Below are the code and all the weights of a small trained network. Each question names an input and a target symbol and asks about switching units off, where a switched-off unit gives its printed mean instead of its output.

import numpy as np


def w(rows, s, z=0):
    codes = np.array(rows[::2]) - 128.0
    scale = np.full(codes.shape[1], s)
    scale[-1] = z or s
    return codes * scale


def norm(h):
    return h / np.sqrt((h * h).mean(-1, keepdims=True) + 1e-5)


def f(y):
    return np.maximum(y, 0)


def softmax(a):
    e = np.exp(a - a.max(-1, keepdims=True))
    return e / e.sum(-1, keepdims=True)


def log_softmax(a):
    a = a - a.max(-1, keepdims=True)
    return a - np.log(np.exp(a).sum(-1, keepdims=True))


def net(x, mask):
    ids = ['ΠΦΨαβγδεζηθ'.index(c) for c in x.split()]
    T = len(ids)
    res = E[ids] + P[:T]
    r = norm(res)
    for j in range(3):
        rows = slice(2 * j, 2 * j + 2)
        q, k, v = (r @ M[0][rows].T for M in (Q, K, V))
        z = softmax(np.where(np.tri(T) > 0, q @ k.T / 2**0.5, -1e9)) @ v
        o = O[0][rows]
        res = res + np.where(mask[j], z, o[:, -1]) @ o[:, :-1]
    y = f(norm(res) @ A[0][:, :-1].T + A[0][:, -1])
    res = res + np.where(mask[3:11], y, B[0][:, -1]) @ B[0][:, :-1]
    return log_softmax(norm(res)[-1] @ U[:, :-1].T + U[:, -1])


Q, K, V, O, A, B = {}, {}, {}, {}, {}, {}
E = w([
[169,169,131,141,142,58],'Π',
[118,138,79,233,120,114],'Φ',
[93,146,98,87,115,55],'Ψ',
[72,79,157,140,61,9],'α',
[158,96,55,127,87,96],'β',
[152,142,110,189,67,157],'γ',
[93,154,88,117,141,146],'δ',
[95,54,129,160,143,128],'ε',
[146,164,145,149,5,103],'ζ',
[96,150,200,145,122,99],'η',
[169,92,144,173,102,42],'θ',
],0.012)
P = w([
[164,115,149,49,215,255],'0',
[71,155,112,154,104,32],'1',
[76,163,114,165,90,47],'2',
[90,162,150,147,90,72],'3',
[78,149,149,145,91,64],'4',
[71,149,141,149,91,67],'5',
[74,158,138,150,77,79],'6',
[79,154,139,147,76,75],'7',
[63,169,132,150,71,75],'8',
[59,159,131,148,79,67],'9',
[59,159,121,151,75,75],'10',
[58,156,125,152,73,73],'11',
[55,171,119,153,68,79],'12',
[48,162,122,145,65,72],'13',
],0.0045)
Q[0] = w([
[222,101,190,114,170,197],'h0',
[163,81,187,199,15,1],'h0',
[139,86,120,135,156,160],'h1',
[184,120,158,64,181,206],'h1',
[44,175,108,219,52,39],'h2',
[89,133,105,162,107,91],'h2',
],0.0069)
K[0] = w([
[119,99,129,123,77,13],'h0',
[254,81,217,123,147,238],'h0',
[97,185,122,181,130,127],'h1',
[76,158,112,194,92,86],'h1',
[208,88,144,41,174,201],'h2',
[112,139,178,102,145,173],'h2',
],0.0085)
V[0] = w([
[146,75,243,112,73,160],'h0',
[63,179,98,47,116,158],'h0',
[124,75,127,55,202,118],'h1',
[100,253,186,97,189,146],'h1',
[42,169,118,110,152,91],'h2',
[68,90,106,185,190,174],'h2',
],0.0068)
O[0] = w([
[95,123,124,188,34,100,55],'h0',
[153,53,221,60,125,200,201],'h0',
[115,65,44,130,104,230,109],'h1',
[78,238,110,76,79,146,48],'h1',
[254,94,93,104,110,88,72],'h2',
[202,206,175,145,120,210,6],'h2',
],0.0062,0.0012)
A[0] = w([
[175,84,159,190,18,68,125],'n0',
[51,79,135,81,60,75,191],'n1',
[66,128,207,79,144,105,251],'n2',
[125,134,69,70,245,180,123],'n3',
[188,117,212,8,68,34,151],'n4',
[40,60,179,183,203,107,124],'n5',
[109,155,2,36,77,42,105],'n6',
[111,119,130,87,68,126,38],'n7',
],0.0055,0.0026)
B[0] = w([
[176,64,211,94,65,151,254],'n0',
[120,139,62,63,240,196,252],'n1',
[120,116,172,153,157,196,227],'n2',
[210,127,144,157,3,29,171],'n3',
[102,120,104,53,196,60,222],'n4',
[196,162,155,74,180,221,207],'n5',
[134,171,71,150,144,164,228],'n6',
[75,113,110,116,132,37,141],'n7',
],0.0048,0.0052)
U = w([
[164,170,125,170,73,170,252],'Π',
[250,254,146,159,186,46,66],'Φ',
[208,167,142,32,117,195,149],'Ψ',
[202,61,28,95,97,108,80],'α',
[219,47,145,153,145,44,56],'β',
[117,166,100,237,151,146,188],'γ',
[123,176,151,67,10,120,174],'δ',
[146,48,133,181,175,191,145],'ε',
[59,195,228,146,138,121,111],'ζ',
[73,206,55,78,133,146,157],'η',
[37,52,162,117,123,61,35],'θ',
],0.007,0.003)

Each question gives the input, a string of symbols that net reads in full, and the target symbol t.
The units are the heads (2 rows each of Q, K, V and O) and the neurons (one row each of A and B). Each row of codes is followed by its name. A weight is (code - 128) times the scale printed after its matrix; where a second scale follows, it is the last column's (O, A, B and U).
mask holds one flag per unit, heads first, then neurons. A switched-off unit (its flag False) gives its mean, the last column of its rows in O or B, instead of its output. The means were averaged over made-up inputs and are rounded, as every weight is.
A unit's drop is (log p(t) with every unit on - log p(t) with that unit switched off) / (log p(t) with every unit on - log p(t) with every unit switched off).
The circuit of an input: a set's keep is (log p(t) with only the set's units on - log p(t) with every unit switched off) / (log p(t) with every unit on - log p(t) with every unit switched off). Starting from all 11 units, units are removed one at a time, each time the one whose removal leaves the highest keep (on an exact tie, the one counted first), for as long as the keep stays at least 0.8.
units of the circuit, in order: the units of the circuit, biggest drop first
top k neurons: the k neurons with the biggest drops, biggest first
heads that matter: for each layer, one digit per head in row order, 1 if its drop is at least 0.15 and else 0, layers parted by /
drop when u is switched off: that unit's drop, to one decimal
input Φ δ Π η δ Φ θ δ Φ α ε, target Φ: units of the circuit, in order => h0; h2; h1
input Φ Ψ ζ Ψ Φ Π Ψ Π γ α β δ θ, target Φ: units of the circuit, in order => h0
input Π β γ Φ δ Φ η δ ζ ζ ζ, target η: heads that matter => 111
input η δ Π η γ, target δ: units of the circuit, in order => h1; h0
input β Π ζ Π γ, target ε: heads that matter => 011
input Π η ε η, target η: units of the circuit, in order => h1; h2; n1
input Φ δ α α δ γ Φ Π Φ θ Φ δ Π ζ, target Φ: units of the circuit, in order => h0; h1
input Φ Ψ ε Ψ δ δ ζ η η, target Φ: heads that matter => 101
input Π Π ε, target η: heads that matter => 010
input Φ β β α ζ θ Φ Ψ Φ ζ ζ ε η δ, target Φ: top 2 neurons => n3; n0
input Φ ε δ Φ γ Φ, target Φ: units of the circuit, in order => h1; h2
input Π θ β Ψ γ δ Π θ α, target η: units of the circuit, in order => h1; n1; h0
input η δ ζ Ψ δ γ β γ, target δ: units of the circuit, in order => h1; n0
input Π Ψ ζ δ Φ, target η: units of the circuit, in order => h1
input Ψ Φ ε, target α: units of the circuit, in order => h2; h1
input Π δ γ θ γ, target η: heads that matter => 011
input Π Ψ β, target η: heads that matter => 010
input Φ ζ β α Ψ, target Φ: heads that matter => 111
input β Ψ ζ θ η Φ, target ε: heads that matter => 010
input Φ ε ζ, target Φ: units of the circuit, in order => h0
input Π δ θ, target η: heads that matter => 010
input η Φ Π Φ δ Ψ η, target δ: units of the circuit, in order => h0; h1
input δ δ Π α γ Ψ δ ε Π, target Ψ: drop when n7 is switched off => 0.0
